Each row has a class, written after it.
[   1 -149   14   26 -278  -14  157 -198  356 -229   27  107  -39  -62
   96 -276  -90  113  -87  -75  -11 -194  154  147  115   30   -6   16
 -150  -94  -46  -68  214   19 -211   14  -60  133 -117]	veg
[-141 -115  154   -8  -19 -140   80   70 -150   89 -290   23  224   15
 -114  293   18  199  281 -155  -18   25  368  -11  -79 -225 -144 -301
   31  -71 -263 -269  131  237 -218 -103   80   70  215]	somep
[-169  -13  292 -103 -110 -181  -16   25  -10    5 -201  108  261   96
   -8  217   18   55  254 -129  -92   70  423   35  -39 -173  -88 -344
  -25  -50 -198 -265  106  316   40  -14  107   91  237]	somep
[-126   80  264  219 -343 -260  -50   21 -326  -19 -258  -42  101  -71
   87  328 -119  143  254 -110  -29  105  620  -52 -126 -109  -87 -241
  -27 -123  -38 -277  103   92 -202   25   58   56  397]	somep
[ 111   76  204  170 -325   29  -93 -361 -289 -330   64  177 -218  134
   99 -369 -110 -117 -293  108  211  181  147 -130  -55  301  -72 -163
   36 -227  145   80 -224 -233  120   70  135 -141  -51]	Savek
[ -31  -76  232   42  -58 -175  -62   27 -100   13 -178   45  116   33
 -218   80  -37  156  309   -3  -59  -18  406 -100  -45 -124  -50 -211
  -67  -72 -137 -134  133  205 -126   67   48  133  216]	Savek
[   3 -217 -137   21 -280  -11  174 -205  541 -199  -39  136   24 -150
   -3 -280 -187  125 -133    9  -82 -329  395  -52   69    8  -20  -34
  157  -33 -130  -60   99 -131 -140   16    0  137  -54]	pogu
[   0 -104  173  -20 -175 -153   30   20 -109  177 -284  -57  123  -57
 -116  177   29  140  329  -62  -16   38  606 -115  -93 -334  -16 -397
  -84   24 -179 -128   -2  133 -373 -111  -52   -9  352]	pogu
[  92  112   73  -94 -450  -96   65 -182  -89 -306   83  160 -420   57
  504  -92  -14 -126 -309  -59  142   35  192  157 -334   78    4 -118
  222 -161  336  225 -341 -221   60   96  262 -432  -19]	somep
[  97   57  293  130  142  208  136  293   84   16  -53    3  212 -141
 -456   34   62  163  480 -210  183  -75  339 -159 -157 -225 -143 -194
 -371   -4   68   38  249  168 -128  189 -195  244  237]	fedut
[ 344 -294  539  139  -46  480  -12  186  111  393   88   29  435  -99
  -82  278  157    6  504   29  509 -213  342  228 -303 -593 -342   97
 -743  -37 -301  -39   71  502 -381  -62  167  -38  136]	rida
[-124   85   96  134 -174  169  -70  -46 -380  -79   50    2 -285  -10
 -169   28 -762 -240  -53  190 -186  441  -55   92  123 -203  210  -61
 -182  -81  273   94  215 -195   59  -31  332  150  147]	zatig
[ -27 -162   88  -47   13 -170  112  113   64    6 -144  140  250  -86
 -162  281   31  188  364  -87   25 -127  650  -17  -96 -260 -114 -279
   63  -92 -129 -155    0  163 -221 -162  -65  111   96]	rida
[  38 -134   -2  572 -151 -590  745  165 -739 -364  128 -434 -350 -312
 -307  245 -734 -197  312  690 -272   -2 -262 -511 -280 -315    9  672
 -104  265  360   38  273   28 -179 -189  390  160  178]	veg
[  -2  145 -325  277  311   -9  -86   90  -39  418  -27  -63  397   20
 -486   84   43  120  472  335 -371 -312 -592  -99  -66  -87   62  676
 -501  313  -28  281 -222  385  354   80  201   42  281]	rida
[-128  190   63   48 -121  257  -79  -64 -438    2    4  -42 -355   27
 -209   97 -527 -185  -66   89 -232  372 -124  123  136  -72  253  -51
 -158  -85  244   29  201   42   51  -10  341   60  285]	nibak
[ -42  -42 -205  197 -228   58  -74 -213  288 -154   28  118 -180 -120
   -5 -173 -150  -37 -227   63  -48 -189  498   -3  -98    7   64   56
  -38   28  124    5  284  -95   -4  175   35  118   18]	favif
[ -98   -1   48   -8 -352  131  117 -287  438  -66   66    7  132 -140
   68 -221 -215   50 -147  -87   28  -34   -3  -77  194   60  -30  102
  -48  -38 -122  115  270 -131 -171  -14   53    7  -50]	favif
[ 154   72  127   69 -319  119 -225 -288 -263 -232  138   65 -109   40
   81 -337 -257 -120 -186   52  217  115  156  -80 -101   15  -39 -369
  239 -323  306   40  -55 -248  -10   58  116 -209   45]	divud
[-171   69  233  231  -63  330 -208   21 -245 -255   24   51 -172   24
 -201  165 -838 -178  -96   98  -61  591   73   41  226  -50  151  -39
 -176  -37  378  237   88 -211  -91   97  349  151  100]	Divon
[-153  -26  235 -150 -199 -126   15   56    7   27 -225 -117  130   55
 -116  355  -59   94  387  -74 -102 -169  370   26  -48 -197 -176 -380
  -22 -138 -157 -275  112  307 -273    5  -22    2  269]	divud
[ -86 -117   82   65 -442  109  -61 -134  -22 -135  164  -29   20 -257
  260 -118 -396   66 -222 -196  202  176  335  327 -338 -114   11  303
   41  -97  255   86  417 -164 -257   53  384 -217  -34]	nibak
[  59 -160  -74   64 -275   80  106 -112  412 -323  115  194  -64  -45
  -45 -180 -127   45  -62 -162   56 -135  102  -49   59  232  -38  -84
  -23 -166   23  -85  179 -102 -192  -48 -114   93 -161]	somep
[ -50   -4 -169  105 -388   15  -16 -259  397 -143   21  199   42  -68
  215 -199 -115   68 -146 -168  -38 -115  267  -88  -24   66   -7  101
   41  -21  -72  -47  203 -138  -79   53   -7    1  -29]	veg
[  -4 -199 -468 -616 -190 -220 -813  350 -155 -255 -454 -244  242 -200
  118 -333 -324  649  781 -160 -142 -473 -114   27   56 -725  -23 -196
  233 -602  452  -63 -275  351  519 -528 -388 -158  428]	pogu
[-105  -87 -390  155 -390 -176  140 -197  408 -264   36  187 -101 -146
   90 -166 -151  102 -184  -99  -59 -269  284 -178   19   63   55    3
  226    5  -45   22  360 -171  -27   19 -264  125 -219]	divud
[  -9  -88  249   90  -80  -84 -146  178 -199  126 -141   42  170  -39
 -101  279  -90  117  455  -32   21   97  332 -128 -176 -273  -83 -351
 -115   52 -105 -213  -88  193 -186 -107   71  -20  316]	Divon
[ -57    1  330   -2  -97  -51 -123  -87  -77  237 -182    4  173   38
  -35  456  -71   35  431  -13   -7   58  445 -139   73 -214   18 -409
  -85  -42    0  -99   72  377 -145  -30    9   93  376]	Savek
[  61  -40 -103  369  -21  -99  197   64 -320  288  -84  -35   67 -153
 -472  126 -212   73  415  276 -398 -213 -368  -19  152  -15  177  292
 -285   35  -95  -48   42  264    4  -64  285  191  328]	Savek
[  93 -286 -305  298 -209  -56 -100  -98 -274  365  190   71  -58  392
 -452   70  200  -14  316  330 -279 -207  -16   66  186    0  260  130
 -236  -34 -121  131   56  250  -41   51   85  149  318]	pogu
[   7  -12    6  131 -199  239 -351 -380    5 -687 -137  568 -189  481
   72 -128 -550  -78 -157 -300  138    0  198  -57 -141  462  -53 -264
  231 -743  299  249  -13 -195   12  565  820 -419 -240]	Divon
[ -72   29  240   69 -135 -207  -42   71 -166   -9 -167  -16  173  -13
 -134  200  -68   49  367  -44   -1  -63  528 -188  -87 -277 -177 -387
   -6  -94 -180 -180  105  162 -268    1   -9   52  231]	Divon
[-153 -142  194   74 -333 -584   93  225  -73 -307 -283  171  -32  -96
  -63 -122   74   45  561    4 -242 -318  576 -148 -131 -471 -155 -287
  -62  -55 -209 -125  223   60 -206  224    2  160  109]	veg
[-177  261  397  251 -289 -331 -203  248  -22 -168 -312  401  510 -201
  113  153  118  209  536 -458 -143   44  321 -141  -66  146 -218  -76
 -203 -102 -469 -125 -128   65 -116  200  -25  -59   98]	rida
[ 137  -94 -200  459 -120 -101  250   59 -201  373   13   -1   23   26
 -531    8   -5   73  462  239 -339 -328 -521  -92   75  -53  158  402
 -601  101 -332  -12   29  265  -45  -73  242  270  321]	rida
[ 184 -146  -23  123 -332  236   28  -74  188 -148  174  102  -47  -86
  195 -180   85    7 -227  -72  175   35  309  102   10  105  -21  296
  -95 -120   35  -34  -56 -157 -177  -11  -89   77   53]	veg
[ 117   42  316  146 -311  159 -242 -271 -274 -372  116  187 -166   77
  119 -331 -178 -308  -55   47   98  129  117  -74   -5  164  -27 -377
  107 -292  297  -15  -56 -100   21  207  118 -126   34]	fedut
[ 133 -122   62  179 -141  215 -172  177  -32  404    3 -118   13  -74
 -444  126 -182 -131  532   -7 -141 -279   53 -177  158 -113   41  442
 -480    6 -217   30  274  397    7  136  388  458  440]	veg
[  36 -202  147   -8    3  -91   58   37  -94   73 -237   34   88  104
 -193  167 -136  256  382  -16   31  -85  503  -73  -73 -294  -34 -393
   27  -54  -86 -108  -33  176 -260  -68   38   67  264]	Savek
[ -10  -37 -173  148 -325  134  -47 -209  321  -99    6  117   49 -125
  151 -215  -36   80 -175 -136   78  -93  258  -94   52   -1   22   93
   44   -5    5   28  205 -181  -59   16  -79  -36    0]	mobu
[ 135  -33 -220  396  -61  -59  232  173 -242  169  -66  -64   69  -96
 -447    6    7   24  349  226 -275 -272 -432  -24   84   59   79  514
 -459   14 -138  -41  -78  200   49   -2   88  208  191]	rida
[ -34   89  157   96 -133  -80  -63  281  -80 -123 -158   51  274 -138
 -214  247   26   13  395 -157    3   16  455 -116 -205 -233 -320 -253
   77 -128  -22 -333   68  144 -269   71  -88   76  187]	pogu
[  92   87  142  197 -362  -13 -128 -198 -421 -327  165   29 -196  -32
  202  -78 -186 -109  -89  174  190  -44   96   25 -219   36  -95 -227
  125 -361  323   56 -108 -183  -51   83   59 -354   -5]	mobu
[-174   67   61  -12  -28  235 -226  -69 -313 -106   68  187 -165   74
 -260  -73 -391  -77  -52  137 -153  590   86   42  114 -129  193  -58
 -138 -104  163  190  102 -209   15  -58  315   -2  131]	rida
[  12 -101  -86  -22 -171  -12   21 -132  399 -202  -26  176   71  -48
    9 -179  -10  111 -112  -76  -54 -193  330  -60   12   12  -35   82
   71  -69  -56  -25  153   38   71   42   33   21   -4]	veg
[ -63  169 -201  315 -299 -124   54  -36 -121  405 -109 -181   22   97
 -179   33 -142  127  201  135 -401 -226 -307   73  -83   49  117  437
 -396  204 -256  -60 -100   86   79   99  284  114  449]	fedut
[   4  -31 -221  179 -236  -42  -61 -158  290 -211   17  115  147 -147
  121 -208  -78   16 -228 -152  -30 -261  353   33   21   10  -28  204
  170  -73    6 -115  252  -71   43  -18  -15   94  -55]	mobu
[ -98  -50  263  -22 -137 -106  -83   24  -93   46 -216    6  154  -11
  -24  178  -52  109  395  -23  -84  -39  436  -29  -16 -230 -124 -274
  -73 -100 -192 -311  160  255 -236    5   17   98  264]	favif
[ 105  144 -132  380   53  389   46  -36 -534  219  178  -17 -405  -15
 -409   20 -290 -237  -66  297 -130  237  -50  144   77 -138  296   70
 -422  -13  161   75  218  -28 -138   -2  193  208  278]	Savek
[ -88  -50  246   17 -160 -136  -50   22 -120   84 -246   21  101   74
  -15  282  -25  135  399 -101   50  -11  500  -85  -70 -273 -122 -311
  -80  -64 -176 -159   79  291 -266   23   75   81  268]	Savek
[-133  -97  193  -37 -147  -28 -141 -128 -129  100 -258   46   91  111
 -102  209 -125  170  343  -45  -36  -45  657 -169  -19 -281  -53 -311
  -36  -12 -228  -46  192  319 -135  -15    7  -16  289]	rida
[ 117  -45   82  -42 -301   99  -57 -321 -237 -185  145   19  -88  105
  150 -119  -99 -133 -170  196  208   33  206   48  -28  211   59 -298
   90 -476  247   85 -165 -115  103   90   23 -330   23]	zatig
[-153  102   24   74  -94  234  -95   69 -107   10    5  142 -214  -30
 -200  104 -425 -247 -178   78 -258  426   12   80  -84  -36  289   27
 -110  103  155  186   54 -277  121  213  336  -19  166]	nibak
[ 141  135  166   87 -290   56 -230 -137 -224 -459  130   81  -45   -5
   92 -269 -240 -287 -197  -59  182   74  290  -87 -154  243  -52 -402
  270 -410  365 -117  -76 -315   79  142  -64 -208  -48]	nibak
[ 101 -156  532  111   69  -36  -11  478    2  173   47 -120   43 -206
  -30  600  571 -114  397   68  153 -227  498  132   29  -18  -90 -204
 -388  -71 -369 -277  -21  661 -274  368  -57  220  283]	veg
[ -22  -91 -226  284 -309  134 -186  -71  420  -96  143  161   43  -89
   38 -103  133 -100 -254  -25  185 -159  461   40 -132  -65 -133   18
 -114   84 -121   14   40 -101 -194  123  -53   47  -66]	favif
[  49   84   72  189  -96   94   91 -114  219 -204  153  116  -14 -213
   54  -71 -212  -78 -114   35   56  -91  132  -52    7  -79   34  -92
  -46  -18  179  161  144   86   16  160  -70   58   -9]	zatig
[ -66 -179  374  121 -170 -115  -85  151  -53 -121 -206  -28  256  -78
    8  220 -283  256  408   24  -47   13  594   64   66 -182  -65 -135
 -196 -176 -183 -297  130  157 -266  -28   16  157  260]	fedut
[  61 -155 -253   59 -468   56   38 -167  555  -87  -29  133   29  -61
  183 -199  -98   18 -318  -29  -48 -158  387  -19  -42    5   55  256
  191   60  -17  -95  112 -299   70   55  -36    3  -24]	mobu
[ -90  -26 -177  -36 -360   29   14 -203  424 -147  -81   71   35  -33
  267  -21 -117  -37  -16 -151  -67 -187  225  -89  180  103   21  -95
  219 -144  -34  -72  107  -96 -244  105  -70  -51  -27]	favif
[ -54 -123  -62  -40 -306  -54   -6 -147  418 -239   77  227  -71 -122
   66 -174   34  109 -167 -116    2 -123  387  -57  -14  -15  -78   72
  208  -14  -83   -8  252   13  -46  -27   59   -2 -111]	rida
[ 149 -389 -862  125 -615 -224  -14  492 -300  338  -84 -301 -675 -143
 -389 -296 -167   18  752  264 -326 -515 -423 -345  137 -448  268  201
 -189 -105 -357 -453  485  121  -99 -117  151  359  264]	pogu
[ -55 -125 -133   36 -240  100 -129 -102  575 -210  -48  222 -182  -96
  130 -170 -282   60 -192 -176 -172 -223   36  135   19  -27   71   15
   85   94  -15  -25  219   97  -12  154   69  141 -108]	fedut
[  15   50  198  146    8  326  146   25   30 -198  197  240 -436  106
 -272 -137 -422 -250 -269  255 -238  675 -114  159  249  323  411 -177
 -223   -9  454 -183  177 -492  193  130  435  182   60]	somep
[  98  -72  238    7    7    2  109   11 -252  547   83   32 -165 -342
 -261  413  211   26  342  258 -336 -223 -759  157  149  239  101  501
 -240   84 -166  184 -109  703  120  -15  316  133  200]	favif
[ 123   78  -18  319 -516 -182  172 -114 -287 -394   79  194 -243   24
  307 -210 -247  -83  137  -35   24  -91   53  -55 -137  103  159 -403
   50 -346  237 -159 -110 -172  -95  175  166 -155  145]	divud
[-134   60  -99  173 -170  218  202 -126 -465   31    8   58 -293  119
 -237 -146 -382  -88   16  182 -264  414  106  -10  221 -219  270   58
 -291    0  -64  125  239 -176 -184  -56  216   94  315]	zatig
[ 207  -61 -125  380   11  -52  158  175 -119  309   19  -89  111  -65
 -516   10   41   48  403  246 -259 -258 -433  -78   38   11   78  453
 -437  141 -179   20  -38  252  -73   23  217  162  246]	fedut
[-266  214 -149  276   67  299   54   67 -271  377 -103  -73 -321 -403
  -78  125 -899 -147 -180 -140 -333  192  553  206  -93 -222  391 -112
  411  265  206   61  329 -802 -262  339  541  283  317]	mobu
[  85    2   63   14 -351  211 -258 -411 -181 -237  173   89 -266  164
  163 -209 -430 -158 -189  197  158   32  315 -154 -121   96   85 -394
  143 -315  169  184  -85 -212   75   72  117 -326   55]	fedut
[ 153  -44  223 -114 -158  139 -100 -184  -96 -170  195  -63 -273 -194
  111   30 -194 -295 -212   40  332  158   87   73 -171  214   70 -484
  106 -265  414  115 -217  -49 -203   61    2 -160 -139]	fedut
[  63 -462 -283 -150 -374  253 -119 -306  376   62  148  282  179  294
   49 -276  117  136   22   29  146   82  524    4  165 -291   43   79
   17 -124  -52   52  156  -24  -95 -252  -31   11   85]	zatig
[  30  104 -253  172 -453  194  -24 -228 -136 -378  111   79 -176    4
  141 -272 -411 -108  -59  -77  118  -41  114 -164 -178  164  -12 -335
  207 -383  267 -161  -10 -375 -133   33  134 -327   83]	favif
[-166  -66  135  157   68 -289   40   27 -118  -10 -341  166  114  -33
 -169  280 -108  230  484 -123 -136   95  444 -213 -203 -163   54 -212
 -360  144 -151 -127   12  342 -295   44 -156  405  270]	nibak
[-171  124  108   60  -51  203 -195  -15 -374  -94   37   39 -236   19
 -126   77 -486 -200  -99  132 -221  448  -35  149   66   -9  227   42
 -166  -85  202   62  115 -144   98   64  345   42  181]	mobu
[ 173  -45 -128  457   13  -90  149  128  -83  263   63  -38   26  -80
 -473   14  -81  -31  331  276 -345 -276 -483 -191   11  118  153  506
 -485  221 -203   25   56  164  147   -6  187  223  206]	fedut
[  48 -116 -142    3 -273  143   88 -166  496 -136   71  116  213 -160
  124 -203   -3  -80 -131   22  -52 -147  108  -27   18   -1  -40   33
  105  -89  -56 -216  157  -86  -90  -11 -125  -45  -79]	pogu
[ 105 -140  -20  665  279 -121  229  234 -276   36    3 -148   70  138
 -447   63   66  115   91  307 -253 -190  -36   36  170  237   81  638
 -483  129 -186   37  -49 -171  -93   79  276  204  230]	Divon
[ 125  -46   77   78 -339  144   26 -285 -214 -303  197  199 -178   55
   78 -290 -229 -189 -119  134  179  125  -38 -118 -118  141   79 -294
   -1 -187  226  187 -171 -251   41    9  -98 -271 -117]	mobu
[ -41   33  123   18  -94  -96  -76   51 -119  110 -151   39  197  -66
  -76  248  -47   18  338 -195  -23 -113  511 -185 -165 -287 -131 -290
   50  -11 -202 -145  152  248 -139  -45  -18   15  267]	veg
[  39  165  301  115 -339   56 -157 -445 -276 -373  155  127 -153  180
  187 -266 -401 -188 -273  132  102  134   34  -89   23  174  -41 -411
  282 -340  278   89  -57 -257  102   93  162 -259  -25]	Savek
[-115   54  176   59   60  155 -142  -29 -172 -107  172   68 -347   12
 -198   31 -591 -166  -61  160 -240  387  145    3  103   14  229 -117
   -2  110  170   75  144 -147 -117   46  441  144  167]	divud
[-183  142   13  190  -41  283 -139 -129 -285   35   31   40 -242  -25
 -139  117 -507 -219 -151  150 -259  493 -298   79  236  -48  276   23
 -255  -57  161  104  276 -189 -101  -28  355   17  117]	Divon
[  45  106  179   42 -321  147 -277 -295 -254 -306   72  151 -128   80
  189 -189 -214 -157  -76  -37  180  101  210   38  -42  111  -66 -362
  170 -393  368   -1  -48 -106    8   78  195 -268   29]	Savek
[-105  -34  261    5 -118 -123 -133   -4 -120  152 -165  -84  174  -17
 -127  205  -74  101  319   10    9   84  492  -81  -27 -294  -57 -378
 -133  -14 -130 -128  155  203 -210  -44   37   59  282]	pogu
[ 122 -346 -251  164   44 -284   90 -236  687 -272  396   -2  -55   -5
 -356 -307  119  -25 -511  467  -15  -17   87 -459 -103  361   66  106
  323  177  209 -171  222 -414  139  -57  -61  173 -214]	Savek
[ -89 -139 -170   46 -244   93  -11 -204  442 -161   -6  134  -12  -22
  172 -186 -177   96 -105  -64  -20 -232   99  -11  108 -112  -41   63
  146  -86  -65  -76  313  -13  -79   68   43  137  -83]	Savek
